Below are the code and all the weights of a small trained network. Each question names an input and a class and asks about switching units off, where a switched-off unit gives its printed mean instead of its output.

import numpy as np


def w(rows, s, z=0):
    codes = np.array(rows[::2]) - 128.0
    scale = np.full(codes.shape[1], s)
    scale[-1] = z or s
    return codes * scale


def f(y):
    return np.maximum(y, 0)


def log_softmax(a):
    a = a - a.max(-1, keepdims=True)
    return a - np.log(np.exp(a).sum(-1, keepdims=True))


def net(x, mask):
    res = np.array(x, float).reshape(1, 6) / 4 @ E
    y = f(res @ A[0][:, :-1].T + A[0][:, -1])
    res = res + np.where(mask, y, B[0][:, -1]) @ B[0][:, :-1]
    return log_softmax(res[-1] @ U[:, :-1].T + U[:, -1])


A, B = {}, {}
E = w([
[174,209,213,146,95],'x0',
[169,117,114,122,147],'x1',
[156,113,123,122,139],'x2',
[121,110,155,84,98],'x3',
[142,46,39,136,2],'x4',
[200,172,219,122,89],'x5',
],0.0089)
A[0] = w([
[227,132,73,212,28,177],'n1',
[80,124,141,93,52,167],'n2',
[192,222,123,121,123,104],'n3',
[73,55,38,129,108,50],'n4',
[91,112,135,87,231,121],'n5',
[47,194,100,90,233,241],'n6',
[123,99,128,70,212,254],'n7',
[95,63,2,81,124,60],'n8',
],0.007,0.0035)
B[0] = w([
[123,78,113,110,79,223],'n1',
[97,107,84,177,157,180],'n2',
[133,153,170,97,119,186],'n3',
[118,201,152,47,220,208],'n4',
[125,79,90,145,53,202],'n5',
[104,44,171,135,52,255],'n6',
[143,76,133,202,78,219],'n7',
[109,156,153,36,254,222],'n8',
],0.0086,0.0075)
U = w([
[116,59,46,136,99,155],'0',
[174,101,187,191,76,173],'1',
[171,254,194,100,228,7],'2',
],0.0085,0.0012)

Each question gives the input, the list of numbers given to net, and the class t.
The units are the neurons (one row each of A and B). Each row of codes is followed by its name. A weight is (code - 128) times the scale printed after its matrix; where a second scale follows, it is the last column's (A, B and U).
mask holds one flag per neuron, in row order. A switched-off neuron (its flag False) gives its mean, the last column of its row in B, instead of its output. The means were averaged over made-up inputs and are rounded, as every weight is.
A unit's drop is (log p(t) with every unit on - log p(t) with that unit switched off) / (log p(t) with every unit on - log p(t) with every unit switched off).
The circuit of an input: a set's keep is (log p(t) with only the set's units on - log p(t) with every unit switched off) / (log p(t) with every unit on - log p(t) with every unit switched off). Starting from all 8 units, units are removed one at a time, each time the one whose removal leaves the highest keep (on an exact tie, the one counted first), for as long as the keep stays at least 0.8.
circuit, biggest first: the units of the circuit, biggest drop first
k most important neurons: the k neurons with the biggest drops, biggest first
drop of u: that unit's drop, to one decimal
input [-8,-8,-5,4,4,-7], class 2: circuit, biggest first	n4, n8
input [-3,-3,7,8,-8,-2], class 0: circuit, biggest first	n5
input [-6,-1,-8,-8,1,-3], class 2: 3 most important neurons	n4, n8, n1
input [-1,6,-5,1,-8,-5], class 0: 2 most important neurons	n5, n3
input [-3,-4,-7,-8,6,-3], class 2: 2 most important neurons	n4, n8
input [-2,-1,-5,7,4,-6], class 2: 2 most important neurons	n4, n8
input [-5,-7,-3,0,7,-4], class 2: 2 most important neurons	n4, n8
input [-1,-2,7,6,-8,4], class 1: drop of n8	0.1
input [-3,-5,5,5,2,-7], class 2: drop of n8	0.4
input [-8,-7,-4,-4,2,-5], class 2: 2 most important neurons	n4, n8
input [1,4,-4,-7,-6,-8], class 1: drop of n7	0.1
